Below is a small trained network, with its code and all its weights. Each question gives an input and a class and asks what happens when units are switched off, that is, made to give their printed mean instead of their output.

import numpy as np


def w(rows, s, z=0):
    codes = np.array(rows[::2]) - 128.0
    scale = np.full(codes.shape[1], s)
    scale[-1] = z or s
    return codes * scale


def f(y):
    return y / 2 * (1 + np.tanh(0.7978845608 * (y + 0.044715 * y**3)))


def log_softmax(a):
    a = a - a.max(-1, keepdims=True)
    return a - np.log(np.exp(a).sum(-1, keepdims=True))


def net(x, mask):
    res = np.array(x, float).reshape(1, 4) / 4 @ E
    y = f(res @ A[0][:, :-1].T + A[0][:, -1])
    res = res + np.where(mask, y, B[0][:, -1]) @ B[0][:, :-1]
    return log_softmax(res[-1] @ U[:, :-1].T + U[:, -1])


A, B = {}, {}
E = w([
[54,70,199,219],'x0',
[184,84,81,123],'x1',
[9,136,93,55],'x2',
[196,181,162,2],'x3',
],0.0095)
A[0] = w([
[108,113,53,123,155],'neuron 0',
[154,139,142,205,130],'neuron 1',
[122,78,179,59,157],'neuron 2',
[153,148,95,118,158],'neuron 3',
[145,129,143,108,161],'neuron 4',
[100,103,144,131,101],'neuron 5',
[128,100,162,203,153],'neuron 6',
[59,152,158,141,108],'neuron 7',
[159,66,164,102,184],'neuron 8',
[108,138,157,147,155],'neuron 9',
[152,128,103,149,109],'neuron 10',
[102,194,161,115,184],'neuron 11',
[88,135,82,118,155],'neuron 12',
[158,99,85,120,159],'neuron 13',
[162,204,147,152,167],'neuron 14',
[79,175,113,106,164],'neuron 15',
[82,123,158,125,73],'neuron 16',
[144,79,90,120,255],'neuron 17',
[163,114,62,134,145],'neuron 18',
[153,111,160,144,139],'neuron 19',
[33,133,155,64,178],'neuron 20',
[115,108,136,144,153],'neuron 21',
[149,121,120,191,151],'neuron 22',
[115,188,195,133,221],'neuron 23',
[159,163,106,118,137],'neuron 24',
[90,153,6,142,167],'neuron 25',
[163,114,84,148,135],'neuron 26',
[107,85,91,140,126],'neuron 27',
[76,130,64,115,170],'neuron 28',
[74,214,211,89,169],'neuron 29',
[176,95,128,169,202],'neuron 30',
[170,130,117,153,137],'neuron 31',
[140,148,148,140,177],'neuron 32',
],0.017,0.0039)
B[0] = w([
[85,170,97,153,180],'neuron 0',
[127,72,157,165,221],'neuron 1',
[135,141,212,155,183],'neuron 2',
[167,147,106,136,184],'neuron 3',
[155,147,157,146,159],'neuron 4',
[120,126,123,118,161],'neuron 5',
[98,82,167,197,247],'neuron 6',
[125,124,117,83,209],'neuron 7',
[147,158,169,192,172],'neuron 8',
[125,100,116,120,169],'neuron 9',
[123,107,99,129,154],'neuron 10',
[160,134,141,71,184],'neuron 11',
[93,168,125,127,177],'neuron 12',
[140,134,88,155,181],'neuron 13',
[198,122,140,123,188],'neuron 14',
[101,149,127,88,192],'neuron 15',
[123,119,116,93,173],'neuron 16',
[127,154,92,169,187],'neuron 17',
[139,116,61,143,193],'neuron 18',
[135,116,152,159,167],'neuron 19',
[48,114,143,40,249],'neuron 20',
[115,121,133,135,163],'neuron 21',
[108,90,132,170,208],'neuron 22',
[156,104,174,90,195],'neuron 23',
[181,158,124,132,189],'neuron 24',
[78,223,99,175,215],'neuron 25',
[127,106,77,142,179],'neuron 26',
[111,147,147,150,172],'neuron 27',
[75,183,125,130,199],'neuron 28',
[172,95,116,5,233],'neuron 29',
[125,85,117,176,220],'neuron 30',
[142,103,102,149,180],'neuron 31',
[147,119,142,134,152],'neuron 32',
],0.03,0.011)
U = w([
[205,170,178,189,105],'0',
[137,124,167,84,149],'1',
[107,228,102,178,149],'2',
[147,44,174,189,204],'3',
[218,106,55,183,2],'4',
[254,147,137,113,137],'5',
],0.0099,0.0019)

Each question gives the input, the list of numbers given to net, and the class t.
The units are the neurons (one row each of A and B). Each row of codes is followed by its name. A weight is (code - 128) times the scale printed after its matrix; where a second scale follows, it is the last column's (A, B and U).
mask holds one flag per neuron, in row order. A switched-off neuron (its flag False) gives its mean, the last column of its row in B, instead of its output. The means were averaged over made-up inputs and are rounded, as every weight is.
A unit's drop is (log p(t) with every unit on - log p(t) with that unit switched off) / (log p(t) with every unit on - log p(t) with every unit switched off).
The circuit of an input: a set's keep is (log p(t) with only the set's units on - log p(t) with every unit switched off) / (log p(t) with every unit on - log p(t) with every unit switched off). Starting from the 12 units with the biggest drops (on a tie, the unit counted first), units are removed one at a time, each time the one whose removal leaves the highest keep (on an exact tie, the one counted first), for as long as the keep stays at least 0.8.
circuit, biggest first: the units of the circuit, biggest drop first
k most important neurons: the k neurons with the biggest drops, biggest first
drop when u is switched off: that unit's drop, to one decimal
input [4,-2,7,-6], class 2: circuit, biggest first => [neuron 25]
input [8,-6,2,-4], class 1: 3 most important neurons => [neuron 20; neuron 7; neuron 29]
input [4,0,6,-3], class 2: 2 most important neurons => [neuron 25; neuron 28]
input [3,6,-1,4], class 0: circuit, biggest first => [neuron 8; neuron 20]
input [-6,8,2,8], class 4: 3 most important neurons => [neuron 18; neuron 13; neuron 29]
input [0,1,-4,3], class 4: 4 most important neurons => [neuron 6; neuron 20; neuron 29; neuron 2]
input [-7,-4,-8,2], class 4: 3 most important neurons => [neuron 29; neuron 31; neuron 20]
input [-8,-7,-4,-7], class 4: 3 most important neurons => [neuron 20; neuron 14; neuron 28]
input [0,6,0,-4], class 2: 2 most important neurons => [neuron 25; neuron 29]
input [-6,-6,-4,2], class 5: drop when neuron 9 is switched off => 0.0
input [-6,7,0,2], class 4: drop when neuron 18 is switched off => 0.1
input [0,-2,1,-2], class 1: drop when neuron 18 is switched off => 0.2
